Below are the code and all the weights of a small trained network. Each question names an input and a class and asks about switching units off, where a switched-off unit gives its printed mean instead of its output.

import numpy as np


def w(rows, s, z=0):
    codes = np.array(rows[::2]) - 128.0
    scale = np.full(codes.shape[1], s)
    scale[-1] = z or s
    return codes * scale


def f(y):
    return y / 2 * (1 + np.tanh(0.7978845608 * (y + 0.044715 * y**3)))


def log_softmax(a):
    a = a - a.max(-1, keepdims=True)
    return a - np.log(np.exp(a).sum(-1, keepdims=True))


def net(x, mask):
    res = np.array(x, float).reshape(1, 6) / 4 @ E
    y = f(res @ A[0][:, :-1].T + A[0][:, -1])
    res = res + np.where(mask, y, B[0][:, -1]) @ B[0][:, :-1]
    return log_softmax(res[-1] @ U[:, :-1].T + U[:, -1])


A, B = {}, {}
E = w([
[190,130,4],'x0',
[127,128,129],'x1',
[206,2,162],'x2',
[126,129,131],'x3',
[132,127,128],'x4',
[21,45,66],'x5',
],0.0068)
A[0] = w([
[192,192,194,64],'neuron 1',
[152,143,156,254],'neuron 2',
[72,160,77,75],'neuron 3',
[175,150,142,153],'neuron 4',
[167,133,65,154],'neuron 5',
[180,161,218,145],'neuron 6',
[190,49,143,107],'neuron 7',
[85,96,94,85],'neuron 8',
[175,156,150,49],'neuron 9',
[196,49,115,139],'neuron 10',
[96,173,87,70],'neuron 11',
[65,203,141,58],'neuron 12',
[76,80,102,75],'neuron 13',
[95,179,80,99],'neuron 14',
[32,79,111,92],'neuron 15',
[97,126,182,203],'neuron 16',
[100,184,114,73],'neuron 17',
[84,153,163,132],'neuron 18',
[161,79,132,100],'neuron 19',
[93,181,111,80],'neuron 20',
[161,67,144,92],'neuron 21',
[186,128,12,8],'neuron 22',
[59,73,108,86],'neuron 23',
[184,177,154,62],'neuron 24',
[146,164,63,171],'neuron 25',
[75,139,219,185],'neuron 26',
[176,139,40,179],'neuron 27',
[188,161,139,162],'neuron 28',
[79,68,107,141],'neuron 29',
[176,150,126,107],'neuron 30',
[170,133,65,215],'neuron 31',
[165,57,131,129],'neuron 32',
[111,181,91,118],'neuron 33',
],0.011,0.0053)
B[0] = w([
[161,132,82,208],'neuron 1',
[52,125,77,242],'neuron 2',
[174,147,160,174],'neuron 3',
[127,136,74,177],'neuron 4',
[104,51,136,195],'neuron 5',
[134,121,77,241],'neuron 6',
[115,173,163,218],'neuron 7',
[255,180,78,157],'neuron 8',
[219,149,91,137],'neuron 9',
[96,163,179,236],'neuron 10',
[169,148,175,156],'neuron 11',
[149,128,167,194],'neuron 12',
[225,149,100,167],'neuron 13',
[138,127,165,179],'neuron 14',
[193,136,65,215],'neuron 15',
[87,15,83,217],'neuron 16',
[167,156,194,155],'neuron 17',
[153,87,140,175],'neuron 18',
[138,183,191,159],'neuron 19',
[179,141,213,160],'neuron 20',
[149,203,182,170],'neuron 21',
[165,60,154,191],'neuron 22',
[196,150,96,189],'neuron 23',
[174,166,86,165],'neuron 24',
[96,83,174,206],'neuron 25',
[131,23,136,255],'neuron 26',
[93,45,140,239],'neuron 27',
[138,91,75,200],'neuron 28',
[142,171,85,204],'neuron 29',
[148,110,97,150],'neuron 30',
[76,85,134,236],'neuron 31',
[114,198,170,200],'neuron 32',
[113,149,205,175],'neuron 33',
],0.0068,0.005)
U = w([
[101,78,118,255],'0',
[120,10,139,80],'1',
[208,136,47,51],'2',
[148,170,240,54],'3',
[87,82,104,169],'4',
[88,80,109,135],'5',
],0.012,0.006)

Each question gives the input, the list of numbers given to net, and the class t.
The units are the neurons (one row each of A and B). Each row of codes is followed by its name. A weight is (code - 128) times the scale printed after its matrix; where a second scale follows, it is the last column's (A, B and U).
mask holds one flag per neuron, in row order. A switched-off neuron (its flag False) gives its mean, the last column of its row in B, instead of its output. The means were averaged over made-up inputs and are rounded, as every weight is.
A unit's drop is (log p(t) with every unit on - log p(t) with that unit switched off) / (log p(t) with every unit on - log p(t) with every unit switched off).
The circuit of an input: a set's keep is (log p(t) with only the set's units on - log p(t) with every unit switched off) / (log p(t) with every unit on - log p(t) with every unit switched off). Starting from the 12 units with the biggest drops (on a tie, the unit counted first), units are removed one at a time, each time the one whose removal leaves the highest keep (on an exact tie, the one counted first), for as long as the keep stays at least 0.8.
units of the circuit, in order: the units of the circuit, biggest drop first
most important unit: the unit with the biggest drop
top k neurons: the k neurons with the biggest drops, biggest first
drop of u: that unit's drop, to one decimal
input [-5,2,-2,-1,-2,-6], class 2: units of the circuit, in order : [neuron 1; neuron 6]
input [-3,-7,-8,-1,1,8], class 2: most important unit : neuron 15
input [8,-5,-3,6,-4,6], class 1: top 2 neurons : [neuron 27; neuron 22]
input [8,1,2,-5,4,-1], class 1: units of the circuit, in order : [neuron 22; neuron 27]
input [-8,-1,-5,-3,0,5], class 1: units of the circuit, in order : [neuron 26; neuron 16]
input [-5,2,7,1,-1,0], class 3: units of the circuit, in order : [neuron 21; neuron 32]
input [4,1,-5,-6,-6,7], class 2: units of the circuit, in order : [neuron 8; neuron 15]
input [8,-7,-8,4,-2,-8], class 1: top 2 neurons : [neuron 27; neuron 25]
input [6,7,0,-5,-4,7], class 2: top 2 neurons : [neuron 8; neuron 13]
input [-8,8,8,8,8,-6], class 0: top 2 neurons : [neuron 6; neuron 16]
input [-5,-5,5,1,2,-6], class 2: drop of neuron 6 : 0.3
input [-8,-4,-5,-8,-7,-2], class 1: drop of neuron 16 : 0.2
input [-3,3,8,4,-5,3], class 3: drop of neuron 32 : 0.1
input [7,1,-3,-6,-1,8], class 2: units of the circuit, in order : [neuron 8]
input [3,2,4,4,0,6], class 2: drop of neuron 8 : 0.2
